Below is a small trained network, with its code and all its weights. Each question gives an input and a class and asks what happens when units are switched off, that is, made to give their printed mean instead of their output.

import numpy as np


def w(rows, s, z=0):
    codes = np.array(rows[::2]) - 128.0
    scale = np.full(codes.shape[1], s)
    scale[-1] = z or s
    return codes * scale


def norm(h):
    return h / np.sqrt((h * h).mean(-1, keepdims=True) + 1e-5)


def f(y):
    return y / 2 * (1 + np.tanh(0.7978845608 * (y + 0.044715 * y**3)))


def log_softmax(a):
    a = a - a.max(-1, keepdims=True)
    return a - np.log(np.exp(a).sum(-1, keepdims=True))


def net(x, mask):
    res = np.array(x, float).reshape(1, 5) / 4 @ E
    u = 0
    for l in range(2):
        y = f(norm(res) @ A[l][:, :-1].T + A[l][:, -1])
        res = res + np.where(mask[u : u + 11], y, B[l][:, -1]) @ B[l][:, :-1]
        u += 11
    return log_softmax(norm(res)[-1] @ U[:, :-1].T + U[:, -1])


A, B = {}, {}
E = w([
[20,193,143,112,90,117,91,174,118,32,157],'x0',
[99,58,238,113,106,90,103,13,88,65,15],'x1',
[204,172,53,147,253,163,133,235,143,96,87],'x2',
[123,154,22,55,139,48,109,100,188,241,48],'x3',
[217,120,88,144,106,43,149,141,26,199,183],'x4',
],0.0051)
A[0] = w([
[95,130,75,76,86,72,143,136,168,190,149,141],'L0N0',
[170,149,106,255,179,115,152,118,99,114,91,14],'L0N1',
[185,56,243,174,116,124,156,88,126,61,125,4],'L0N2',
[61,109,124,108,69,132,112,63,151,133,148,66],'L0N3',
[61,144,204,180,108,121,93,113,95,66,167,32],'L0N4',
[109,104,161,100,78,103,70,74,72,98,57,112],'L0N5',
[160,188,103,170,40,130,97,194,76,139,202,96],'L0N6',
[148,45,122,191,160,197,88,90,112,159,108,19],'L0N7',
[241,108,37,139,127,91,182,92,144,128,53,187],'L0N8',
[112,73,170,90,68,68,149,40,209,115,126,60],'L0N9',
[174,110,38,84,172,73,129,155,157,198,102,114],'L0N10',
],0.0062,0.0033)
B[0] = w([
[148,177,152,175,137,168,54,177,171,102,86,195],'L0N0',
[176,125,167,65,70,130,126,72,146,183,115,148],'L0N1',
[168,253,93,115,195,101,174,198,151,140,171,212],'L0N2',
[190,159,56,59,43,180,90,125,116,212,84,175],'L0N3',
[129,115,85,204,132,56,96,169,105,160,47,210],'L0N4',
[168,70,164,142,109,99,107,67,144,74,243,229],'L0N5',
[123,97,112,196,111,27,195,43,130,74,85,203],'L0N6',
[159,196,167,120,92,142,159,174,188,164,140,144],'L0N7',
[45,85,128,60,141,122,60,136,145,232,42,254],'L0N8',
[134,129,87,79,103,117,38,91,93,97,121,204],'L0N9',
[128,151,155,210,207,4,181,135,130,225,14,242],'L0N10',
],0.0058,0.0051)
A[1] = w([
[167,159,129,138,119,186,213,161,71,157,134,83],'L1N0',
[131,180,100,148,137,85,110,87,134,186,119,130],'L1N1',
[140,165,84,137,90,119,177,90,178,148,130,131],'L1N2',
[139,151,109,121,116,195,151,129,112,98,207,37],'L1N3',
[44,144,83,152,136,120,100,126,143,73,137,216],'L1N4',
[178,164,169,152,124,118,158,114,106,110,180,48],'L1N5',
[115,149,186,123,115,182,98,142,170,137,73,51],'L1N6',
[111,2,105,152,116,127,177,150,68,117,148,9],'L1N7',
[61,60,135,97,77,129,75,74,92,145,100,6],'L1N8',
[120,106,137,125,69,89,100,83,116,120,73,68],'L1N9',
[110,176,184,117,158,189,139,174,161,122,134,98],'L1N10',
],0.0091,0.0017)
B[1] = w([
[62,159,147,111,64,142,24,68,134,158,97,169],'L1N0',
[135,170,179,84,177,117,139,115,161,150,107,254],'L1N1',
[97,96,108,104,171,253,161,152,153,96,183,162],'L1N2',
[216,186,154,160,126,63,76,100,85,173,71,144],'L1N3',
[68,65,53,29,171,175,144,131,229,139,116,228],'L1N4',
[163,70,149,137,111,105,155,99,63,105,143,188],'L1N5',
[108,151,74,108,129,42,181,161,120,134,177,180],'L1N6',
[87,72,124,232,147,97,178,176,119,63,151,146],'L1N7',
[187,171,215,139,59,239,6,87,93,164,159,236],'L1N8',
[214,132,144,158,58,174,127,163,43,147,148,251],'L1N9',
[85,51,95,83,77,208,132,117,163,89,170,171],'L1N10',
],0.0067,0.0052)
U = w([
[140,113,180,88,47,155,12,104,86,169,135,249],'0',
[19,68,74,47,157,172,172,177,224,69,146,131],'1',
[130,59,150,216,113,50,200,134,26,45,184,24],'2',
[112,165,105,114,218,37,172,160,159,255,36,112],'3',
],0.0092,0.0013)

Each question gives the input, the list of numbers given to net, and the class t.
The units are the neurons (one row each of A and B). Each row of codes is followed by its name. A weight is (code - 128) times the scale printed after its matrix; where a second scale follows, it is the last column's (A, B and U).
mask holds one flag per neuron, layer by layer. A switched-off neuron (its flag False) gives its mean, the last column of its row in B, instead of its output. The means were averaged over made-up inputs and are rounded, as every weight is.
A unit's drop is (log p(t) with every unit on - log p(t) with that unit switched off) / (log p(t) with every unit on - log p(t) with every unit switched off).
The circuit of an input: a set's keep is (log p(t) with only the set's units on - log p(t) with every unit switched off) / (log p(t) with every unit on - log p(t) with every unit switched off). Starting from the 12 units with the biggest drops (on a tie, the unit counted first), units are removed one at a time, each time the one whose removal leaves the highest keep (on an exact tie, the one counted first), for as long as the keep stays at least 0.8.
circuit, biggest first: the units of the circuit, biggest drop first
k most important neurons: the k neurons with the biggest drops, biggest first
top k neurons in layer l: the k neurons of layer l with the biggest drops, biggest first
drop of u: that unit's drop, to one decimal
input [7,-2,-4,-6,-2], class 1: circuit, biggest first	[L1N4]
input [-7,-8,-8,1,-7], class 1: 2 most important neurons	[L1N2 L0N8]
input [7,7,7,3,0], class 1: 3 most important neurons	[L1N4 L0N8 L0N3]
input [-2,8,4,8,2], class 0: 3 most important neurons	[L0N2 L1N8 L0N8]
input [0,1,-3,-6,-4], class 1: 4 most important neurons	[L0N2 L0N4 L1N4 L1N9]
input [-2,-8,4,-5,4], class 2: 3 most important neurons	[L0N6 L0N2 L1N7]
input [4,-5,-4,-1,4], class 2: 3 most important neurons	[L0N6 L0N8 L0N2]
input [1,-1,-3,0,4], class 2: top 2 neurons in layer 0	[L0N8 L0N6]
input [-8,-8,-8,0,-5], class 1: top 2 neurons in layer 1	[L1N2 L1N8]
input [1,7,2,-4,-2], class 2: 2 most important neurons	[L0N5 L0N8]
input [-4,-3,-4,-4,0], class 2: top 2 neurons in layer 1	[L1N5 L1N8]
input [-1,-2,-5,-6,-8], class 1: drop of L0N2	0.2
input [-1,0,-2,-4,-5], class 1: drop of L0N4	0.1
input [3,-8,-3,-4,3], class 2: circuit, biggest first	[L0N6]
input [8,-2,-3,-6,-1], class 1: drop of L1N7	-0.1
